In the rows, 128 means zero.
[ 87 133 175 166 144 110 176  86  99 164 134 137 151 120 130 106 129 144
 136 142 119 141 108 119 124 106 120 118  98 124 132 156 158 168 139]
7
[ 94 113 139 117 110 115 148  93 154 128 117 146  80 128 145 135 146 107
 140 121 171 150 137 112 105 139 136 107 145 134 120 131 167 125 142]
6
[ 78 101 118 123  95 104 127 170 118  87 131 155  97 133 140 133 141 139
 190 132 109 153 128 133 150 174 115 143 107 123 135 123 148 132  79]
4
[ 87 127 134 154 141 182 135  86  82 136 164 141 137  75  95 136 155 118
 131 150  64  80 117 109 144 115 107 125 130  76 150 138 125 171 149]
4
[ 69 118 151 146 111 113 162 117 104 170 168 152 165 150 141 103  95 123
 153 177 129 149 147 114 110 131  91  55 111 134 135 138 169 165 161]
2
[128 121 153 154  81 126 132  92 153 152  91 145 123 132 142 140 153 127
 140 121 102 135 154 134 148 147 139 138 115  97 128 129 151 155 156]
3
[132 132 138 142 115 116 124 126 140 137 101 141 134 154 126 127 120 130
 123  94 139 137 123 114 102 119 145 151 117 144 120 128 132 124 115]
4
[158 131 106 123 121 155  95 166 138  92 110  96 125 109 114 150 183 140
 137  78  94 104 102 143 164 143 146 188 131 111 139 125 110 111 104]
0
[177 130 102 171  54 149 102 162 123 141  74 133 203 117 128 117 156 132
 129  92  98 123 145 159 191 128 137 179  99  69 152 116 113 147 137]
3
[ 83 124 144 125 199 114 137 194  97 132 190 112 168 144 130 114  75 152
 150 175  99 115 104 132 141 127  68  72 104 158 138 121 137 117  96]
7
[131 133 145 151 115 139 136 110 110 177 158 126 190 119 110 100 102 114
 114 200  90 121 151 133 134 106 106  69 103 105 151 130 157 160 186]
2
[143 135 111 114 168 131  81 193 129 159 164 125 221 155  92 114  30 105
  91 166 126  85 147 131 136 110  55  58 103 148 130  82 110 105 148]
3
[115 115 161 141 141  99 126 144 120 155 164 133 156 142 110 115  79 137
 136 243  57 117 143 136 135 121 101  61  86 125 142 127 176 137 149]
1
[165 142 109 115 149 161  85 163 128 126 150  94 179 100  78 136 124 121
 102 147  74  77 126 141 164 121 107 124 118 110 147 109 104 115 139]
0
[129 118 136 116 100 118 103 141 174 112 105 142  74 143 146 145 145 129
 155 122 111 132 154 152 114 167 146 124 133 133 120 113 151 114 128]
5
[161 127 137 115 165 124  93 178 173 115 120  99 118 160 123 153 105 136
 125 122 104 102 120 142 142 145 121 137 121 155 121 104 121  83 109]
3
[116 111 118 113 127 118  98 204 120 101 162 131 128 138 115 126  94 137
 155 187  73 114 123 144 142 146 100 102 102 138 140 106 142 112  91]
4
[141 129 150 168 143 155 127 112 105 183 146 114 235 125 110 120 105 130
 105 161  78  89 118 114 163 101  99 102  98 106 144 122 135 157 173]
3
[162 135 142 142 137 122 119 162 145 158 118 120 172 150 116 122  96 136
 120 116 112 128 151 141 156 135 112 128 102 129 135 114 118 120 138]
3
[152 137  86 132  88 152 104 174 136 128 103 127 162 129 127 129 158 128
 124  49 146 124 137 137 132 131 136 156 147 119 136 122  98 115 123]
0
[ 71  96 117 114  55  79 149 164 141  86 119 160  59 140 158 129 167 141
 192 107 153 180 142 140 129 186 134 141 125 130 123 147 157 131  90]
0
[140 124 122 133 108 119 114 188 120 128 136 133 165 129 125 101 109 133
 144 156 106 129 149 155 145 137 115 111 104 120 147 114 142 127 126]
5
[160 130 115 167 107 157 114 133 102 108  98 122 159 103 126 147 184 149
 139  92  75 104 109 152 198 143 143 208 114  78 149 129  93 151 117]
3
[127 132 125 134  81 147 130 107 159 139  93 142  91 130 148 133 170 114
 143  71 146 152 162 139 120 152 150 143 150 110 132 134 130 134 151]
2
[154 144 103 143  90 149  95 179 117 143 105 152 202 118 105 121 113 133
 140 109  69 122 167 161 175 153 112 150  94  89 156 103  95 145 118]
4
[129 117 150 121 167 127 136 158 136 113 157  87  86 148 138 129 134 143
 149 142 119 130  94 128 110 130 133 124 134 167 130 141 155 101 112]
2
[191 154 128 120 151 128  96 159 165 163 112 129 164 155 102 118  79 118
  86  79 144 135 164 130 109 118 130 122 123 154 128  99 103  94 138]
4
[127 134 149 138 115 101 145 115 142 161 108 153 137 154 135  99 106 115
 112 106 186 152 153 120  84 113 136 116 126 146 119 134 144 132 149]
5
[208 138 121 109 195 165  96 133 167 139 122 104  83 129 102 145 126 106
  64  74 161  91 117 129  98  95 155 153 181 149 123 133  76  66 142]
1
[187 165 122 165 126 193 106  95 129 169  88 121 197  72 102 127 163 121
  86  65  83  94 147 153 170 101 140 158 127  66 154 122  90 149 178]
7
[ 89 115 147 107 156  91 159 130 140 156 160 152 123 154 127 109  70 106
 122 152 192 155 147 106  98 126  96  57 129 167 124 122 162 121 143]
6
[157 120 120 156  91 122 148 162 134 141  90 131 147 142 148 105 151 137
 134  49 176 164 132 131 148 128 145 174 127 123 138 139 123 125 122]
3
[105 135 170 145 193 106 153 139 103 139 152 105 149 136 121 114 101 157
 135 154 108 126  89 128 132 105 109 126  96 153 131 141 141 132 109]
7
[ 86  92 148 100  80  54 153 125 178 142 137 175  29 187 166 122 108 121
 166 191 168 178 131 115  63 157 141  54 128 165 105 150 211 115 126]
1
[156 134 139 156 138 152 142  92 119 113 102 117 101 100 140 142 208 145
 135  70 116 122 106 134 139 137 178 203 151 109 137 148 118 141 133]
5
[127 129 148 122 192 124 130 134 117 103 150 108  95 117 128 142 137 149
 131 135 103 115  88 139 136 130 125 138 126 148 127 134 123 117 105]
7
[121 132 138 128 151 105 152 127 114 135 137 153 117 123 131 111 113 128
 116 109 161 151 134 138 125 128 118 115 127 139 130 138 119 136 129]
7
[146 146 127 139 157 141 110 144 111 162 146 132 201 128  84 112  71 117
  93 144 109  98 138 120 126  96 101 112 105 129 139 111 107 128 139]
4
[126 128 152  97 186  98 119 143 134 131 188 121 110 160 115 127  57 118
 114 209 123 116 132 131  96 130  97  57 119 174 120 118 142 113 138]
2
[107 127 129 128 164 129 156 165 115 119 149 133 102 130 123 123 139 146
 159  75 140 154 133 120 136 154 119 153 139 145 145 132 111 121  92]
4
[137 132 124 139 132 125 124 181 111 142 143 128 183 130 114 108  99 130
 129 159 109 125 133 146 154 123 107 104 103 123 152 111 138 127 127]
6
[ 80 116 105 108  98 161 100 147 133 100 145 163  79  95 121 158 142 102
 160 166  77  91 160 155 158 171  97  91 143  84 143 101 133 136 130]
6
[182 152 111 153 122 166  93 141 112 117  91 119 172 105 113 149 165 135
 115  95  79  95 113 157 173 130 151 188 120  93 147 110  92 131 126]
6
[ 93  98 144 114 162 132 140 138 138  93 149 104  71 129 143 146 156 133
 159 117 134 121  94 110 147 149 115 140 142 143 125 134 146 109 103]
3
[180 150 172 136 222 122 191 153 125 139 120  69 138 164 141  97 149 164
 110   4 194 184  66  77  96 105 170 196 147 199 135 166 121  94  90]
4
[121 119 119 158  72 110 125 174 120 123  92 146 166 152 162 119 151 156
 179  92 122 153 130 148 141 156 140 164 105 121 134 128 138 139 101]
5
[125 129 128  87 177 139 104 138 154 131 164 122 117 125 107 137  82  87
  98 158 151  96 137 118 111 120  94  60 146 149 125  97 138  92 146]
6
[178 145 159 151 120 114 111  79 147 145  84 127 143 127 132 139 140 142
  98 128  89 127 117 146 122 114 164 141 100 123 115 133 140 138 154]
7
[130 112 116 138  77 157 116  79 166 148  93 150 119 125 152 146 157  95
 110  80 163 112 144 113 111 123 139 122 162 106 115 128 135 131 173]
3
[152 141 117 137 139 132 123 162 110 120 127 122 143 136 126 123 131 136
 130  93 134 136 131 148 140 136 129 159 126 130 141 130  96 126 117]
2
[ 77 117 118 123 118 100 141 188 117 133 146 157 153 163 148 113  90 130
 162 136 160 152 140 130 122 148  92  85 119 150 133 113 145 124 106]
6
[119 131 136 145 156 153 118 125 118 138 130 123 132 121 108 137 133 126
 123 138  96  87 123 124 129 106 119 135 134 114 139 133 120 124 129]
1
[ 81 111 116 136  48  95 125 157 131  92  91 179  79 152 151 131 147 135
 180  99 137 164 139 136 116 165 141 160 114 126 121 129 143 133  82]
4
[ 94 119 155 115 147 114 145 127 144 136 155 146  81 142 125 130 110 128
 147 139 120 145 145 112 106 152 117  95 130 152 126 127 154 127 128]
4
[135 140 160 162  91 122 162  86 141 162  97 132 130 123 128 123 184 149
 136  84 111 163 147 127 132 142 166 155 120 113 136 153 150 162 160]
0
[160 152 102 157 134 182 123 135 114 163 101 121 211 114 121 120 151 120
 103  42 155 112 124 124 146 103 133 159 145 108 149 116  92 127 147]
6
[142 149 146 161 187 158 152  99 104 203 147 112 235 131 109 110 103 118
  84 111 151 111 109  96 122  77 111 107 129 129 144 128 120 143 174]
6
[127 125 110 115 147 139  98 187 115  86 158  96 139 106  95 145 143 144
 148 157  61  89 105 146 173 147 107 144 110 117 145 117 120 115 100]
0
[136 117 135 108 163  93 136 154 162  94 107 130  17 170 154 147 149 142
 140  63 187 160 118 124  87 146 163 170 165 178 108 147 120  76  84]
1
[138 128 127 136  93 111 134 115 129 120 103 160 107 132 134 132 148 131
 133  93 135 161 144 128 118 148 154 156 127 127 127 132 122 135 123]
4
[125 117 157 163 164  90 173 180 103 136 128 114 133 160 140 103 136 176
 170 105 131 172 102 128 143 129 140 171 105 153 147 159 147 124  87]
1
[135 134  97 147  85 175  97 139 126 133 105 128 172 122 137 136 155 116
 138  88 112 105 134 142 141 131 125 143 137  98 141 118 111 135 140]
2
[ 98 134 134 141 158 146 140 156  98 121 149 112 134 131 121 121 132 135
 150 120 118 115 107 132 140 127 108 149 126 130 144 137 115 134 108]
2
[103 132 134 171  83 125 154 103  74 138 125 174 164 100 112 117 149 140
 148 151  71 139 151 129 165 143 126 143  93  81 154 135 135 190 136]
4
